Below are the code and all the weights of a small trained network. Each question names an input and a class and asks about switching units off, where a switched-off unit gives its printed mean instead of its output.

import numpy as np


def w(rows, s, z=0):
    codes = np.array(rows[::2]) - 128.0
    scale = np.full(codes.shape[1], s)
    scale[-1] = z or s
    return codes * scale


def f(y):
    return y / 2 * (1 + np.tanh(0.7978845608 * (y + 0.044715 * y**3)))


def log_softmax(a):
    a = a - a.max(-1, keepdims=True)
    return a - np.log(np.exp(a).sum(-1, keepdims=True))


def net(x, mask):
    res = np.array(x, float).reshape(1, 6) / 4 @ E
    y = f(res @ A[0][:, :-1].T + A[0][:, -1])
    res = res + np.where(mask, y, B[0][:, -1]) @ B[0][:, :-1]
    return log_softmax(res[-1] @ U[:, :-1].T + U[:, -1])


A, B = {}, {}
E = w([
[106,133,241,147,61],'x0',
[209,85,102,254,141],'x1',
[130,127,127,127,131],'x2',
[129,131,130,128,128],'x3',
[134,146,120,137,110],'x4',
[194,75,101,76,86],'x5',
],0.0097)
A[0] = w([
[150,111,238,130,130,125],'N0',
[104,199,154,60,179,96],'N1',
[141,192,58,83,255,110],'N2',
[133,58,139,204,187,37],'N3',
[220,83,75,43,47,126],'N4',
[124,57,101,131,64,75],'N5',
[96,171,124,27,124,178],'N6',
[185,183,108,195,115,217],'N7',
[186,51,148,74,83,101],'N8',
[38,194,121,197,176,254],'N9',
[149,183,229,118,84,96],'N10',
[92,141,139,58,151,41],'N11',
[103,79,204,164,76,44],'N12',
],0.0096,0.0073)
B[0] = w([
[183,142,85,163,175,177],'N0',
[120,108,149,151,42,178],'N1',
[206,152,132,190,92,201],'N2',
[48,117,131,228,2,159],'N3',
[126,219,206,170,123,204],'N4',
[85,157,159,131,75,135],'N5',
[146,71,138,163,88,222],'N6',
[107,63,175,88,66,211],'N7',
[103,211,147,134,188,170],'N8',
[146,182,174,97,175,254],'N9',
[205,125,73,185,107,185],'N10',
[118,84,117,247,72,151],'N11',
[177,167,64,146,81,157],'N12',
],0.0099,0.01)
U = w([
[55,88,159,166,15,60],'0',
[232,181,18,178,130,57],'1',
[84,217,235,145,149,62],'2',
[132,117,171,115,112,242],'3',
[140,104,177,105,122,247],'4',
[149,105,182,108,130,220],'5',
[80,99,94,63,133,99],'6',
[30,101,9,60,186,58],'7',
],0.011)

Each question gives the input, the list of numbers given to net, and the class t.
The units are the neurons (one row each of A and B). Each row of codes is followed by its name. A weight is (code - 128) times the scale printed after its matrix; where a second scale follows, it is the last column's (A, B and U).
mask holds one flag per neuron, in row order. A switched-off neuron (its flag False) gives its mean, the last column of its row in B, instead of its output. The means were averaged over made-up inputs and are rounded, as every weight is.
A unit's drop is (log p(t) with every unit on - log p(t) with that unit switched off) / (log p(t) with every unit on - log p(t) with every unit switched off).
The circuit of an input: a set's keep is (log p(t) with only the set's units on - log p(t) with every unit switched off) / (log p(t) with every unit on - log p(t) with every unit switched off). Starting from the 12 units with the biggest drops (on a tie, the unit counted first), units are removed one at a time, each time the one whose removal leaves the highest keep (on an exact tie, the one counted first), for as long as the keep stays at least 0.8.
units of the circuit, in order: the units of the circuit, biggest drop first
most important unit: the unit with the biggest drop
top k neurons: the k neurons with the biggest drops, biggest first
input [-3,7,8,-1,4,-5], class 3: most important unit	N9
input [8,5,-6,0,-1,-7], class 1: units of the circuit, in order	[N12 N0]
input [8,-7,3,7,7,-4], class 1: units of the circuit, in order	[N10 N0]
input [-1,-7,-6,-5,1,-1], class 0: units of the circuit, in order	[N1 N11]
input [-6,7,4,7,5,3], class 0: units of the circuit, in order	[N7 N3]
input [8,-1,4,-2,-3,7], class 1: units of the circuit, in order	[N10 N0]
input [8,6,-2,6,-8,3], class 1: units of the circuit, in order	[N0 N12]
input [-6,-8,-7,4,-3,-2], class 0: units of the circuit, in order	[N1 N11]
input [5,8,3,1,1,-6], class 0: top 2 neurons	[N3 N7]
input [-7,-7,6,3,2,-6], class 0: top 3 neurons	[N1 N6 N11]
input [-5,4,-4,-2,2,-7], class 2: top 3 neurons	[N9 N6 N10]
input [-5,6,-5,-6,-1,3], class 0: top 3 neurons	[N3 N7 N9]
input [-6,2,-5,-8,8,-1], class 4: top 3 neurons	[N7 N10 N0]
input [-7,-3,2,-1,-6,-6], class 1: units of the circuit, in order	[N2]
input [-3,4,-7,-4,-3,7], class 2: units of the circuit, in order	[N4 N8]
input [-6,5,1,-7,-6,-5], class 5: top 3 neurons	[N7 N9 N10]
input [-6,5,8,4,-7,-7], class 3: top 2 neurons	[N7 N4]
input [-1,5,-6,1,7,6], class 4: top 2 neurons	[N9 N7]
input [8,6,-3,1,-2,6], class 1: top 3 neurons	[N12 N0 N10]
input [-4,4,6,6,6,-3], class 3: units of the circuit, in order	[N7]
input [-4,4,2,-5,-3,3], class 5: units of the circuit, in order	[N10 N7]
input [-3,3,3,2,7,-8], class 2: top 2 neurons	[N9 N6]
input [-1,6,-1,0,1,3], class 0: units of the circuit, in order	[N3 N7]
input [-4,-7,1,-4,8,8], class 2: top 3 neurons	[N4 N8 N7]
input [6,-3,5,-5,1,8], class 2: top 2 neurons	[N4 N8]
input [-2,7,7,-6,-4,4], class 0: top 2 neurons	[N3 N9]
input [-2,3,-1,0,7,-3], class 4: top 3 neurons	[N4 N7 N8]
input [-7,7,-1,6,-3,-6], class 0: units of the circuit, in order	[N3]
input [-4,8,8,2,7,1], class 0: top 2 neurons	[N3 N7]
